Here is a tiny trained network, its code and every weight. The questions are about switching its units off for an input and a class, where a switched-off unit gives its printed mean instead of its output.

import numpy as np


def w(rows, s, z=0):
    codes = np.array(rows[::2]) - 128.0
    scale = np.full(codes.shape[1], s)
    scale[-1] = z or s
    return codes * scale


def f(y):
    return np.maximum(y, 0)


def log_softmax(a):
    a = a - a.max(-1, keepdims=True)
    return a - np.log(np.exp(a).sum(-1, keepdims=True))


def net(x, mask):
    res = np.array(x, float).reshape(1, 7) / 4 @ E
    y = f(res @ A[0][:, :-1].T + A[0][:, -1])
    res = res + np.where(mask, y, B[0][:, -1]) @ B[0][:, :-1]
    return log_softmax(res[-1] @ U[:, :-1].T + U[:, -1])


A, B = {}, {}
E = w([
[235,114,101,150,109,242],'x0',
[83,53,35,50,185,119],'x1',
[102,99,136,180,54,2],'x2',
[103,231,89,41,119,137],'x3',
[37,104,138,213,142,178],'x4',
[124,189,35,140,225,110],'x5',
[104,19,249,145,223,76],'x6',
],0.0048)
A[0] = w([
[97,152,80,33,66,141,163],'n1',
[103,105,197,182,94,128,204],'n2',
[63,65,115,136,169,127,155],'n3',
[88,42,111,125,157,117,171],'n4',
[180,138,68,191,117,158,131],'n5',
[160,128,133,143,128,9,125],'n6',
[79,58,134,142,143,123,136],'n7',
[107,166,122,77,118,79,194],'n8',
[162,127,145,134,111,70,173],'n9',
[147,111,216,173,53,132,145],'n10',
[140,143,160,134,202,169,253],'n11',
[153,207,58,144,101,187,214],'n12',
[207,65,116,53,151,189,148],'n13',
],0.013,0.0026)
B[0] = w([
[125,239,59,105,66,90,215],'n1',
[167,166,230,177,117,161,219],'n2',
[97,143,142,176,162,35,196],'n3',
[110,92,125,185,109,32,201],'n4',
[135,76,100,194,121,168,196],'n5',
[26,42,142,87,90,176,210],'n6',
[103,130,149,201,133,65,192],'n7',
[84,148,122,51,90,128,194],'n8',
[95,83,129,120,83,168,181],'n9',
[193,173,184,189,50,206,227],'n10',
[155,130,198,64,222,119,194],'n11',
[121,133,13,164,217,192,255],'n12',
[253,51,103,65,102,72,209],'n13',
],0.02,0.0086)
U = w([
[174,153,207,186,102,186,145],'0',
[117,242,76,59,118,118,111],'1',
[233,62,123,69,156,94,85],'2',
[108,191,180,75,254,150,253],'3',
[75,93,138,61,92,148,50],'4',
[145,121,48,183,193,179,92],'5',
[97,105,168,186,177,47,161],'6',
],0.0074,0.0016)

Each question gives the input, the list of numbers given to net, and the class t.
The units are the neurons (one row each of A and B). Each row of codes is followed by its name. A weight is (code - 128) times the scale printed after its matrix; where a second scale follows, it is the last column's (A, B and U).
mask holds one flag per neuron, in row order. A switched-off neuron (its flag False) gives its mean, the last column of its row in B, instead of its output. The means were averaged over made-up inputs and are rounded, as every weight is.
A unit's drop is (log p(t) with every unit on - log p(t) with that unit switched off) / (log p(t) with every unit on - log p(t) with every unit switched off).
The circuit of an input: a set's keep is (log p(t) with only the set's units on - log p(t) with every unit switched off) / (log p(t) with every unit on - log p(t) with every unit switched off). Starting from the 12 units with the biggest drops (on a tie, the unit counted first), units are removed one at a time, each time the one whose removal leaves the highest keep (on an exact tie, the one counted first), for as long as the keep stays at least 0.8.
circuit, biggest first: the units of the circuit, biggest drop first
most important unit: the unit with the biggest drop
k most important neurons: the k neurons with the biggest drops, biggest first
drop of u: that unit's drop, to one decimal
input [-2,1,5,-1,-4,-6,4], class 0: circuit, biggest first -> (n10)
input [7,6,3,-4,8,-5,5], class 6: 2 most important neurons -> (n4; n3)
input [1,8,6,-3,-4,0,-2], class 4: circuit, biggest first -> (n6; n12)
input [-2,5,-2,4,0,7,2], class 1: circuit, biggest first -> (n1; n8)
input [-6,4,-3,-3,8,7,-5], class 6: 2 most important neurons -> (n3; n4)
input [-2,0,-6,1,7,-6,2], class 6: 3 most important neurons -> (n3; n7; n4)
input [6,6,2,1,6,-6,-1], class 6: circuit, biggest first -> (n4; n7; n3)
input [8,0,-1,5,-6,-3,-5], class 5: 2 most important neurons -> (n12; n5)
input [-4,8,-1,-3,-2,2,-2], class 6: 2 most important neurons -> (n4; n3)
input [0,2,-7,-4,7,-6,7], class 6: 2 most important neurons -> (n3; n4)
input [-5,-7,-2,0,-6,2,-1], class 4: 2 most important neurons -> (n6; n1)
input [8,3,-5,2,5,3,0], class 2: 2 most important neurons -> (n13; n11)
input [7,1,7,4,-3,5,4], class 4: 2 most important neurons -> (n12; n6)
input [2,3,-6,6,7,2,2], class 3: most important neuron -> (n11)
input [8,8,-2,2,7,-6,5], class 6: 3 most important neurons -> (n3; n7; n4)
input [-7,-4,-1,2,-3,-2,-1], class 4: 2 most important neurons -> (n12; n6)
input [3,8,8,7,-1,-3,0], class 1: drop of n1 -> 0.7
input [-7,-2,4,7,-2,-3,4], class 4: drop of n6 -> 0.1
input [6,-7,-8,-4,-6,6,-3], class 5: drop of n12 -> 5.8
input [-6,6,-7,-8,-2,6,-1], class 6: most important unit -> n3
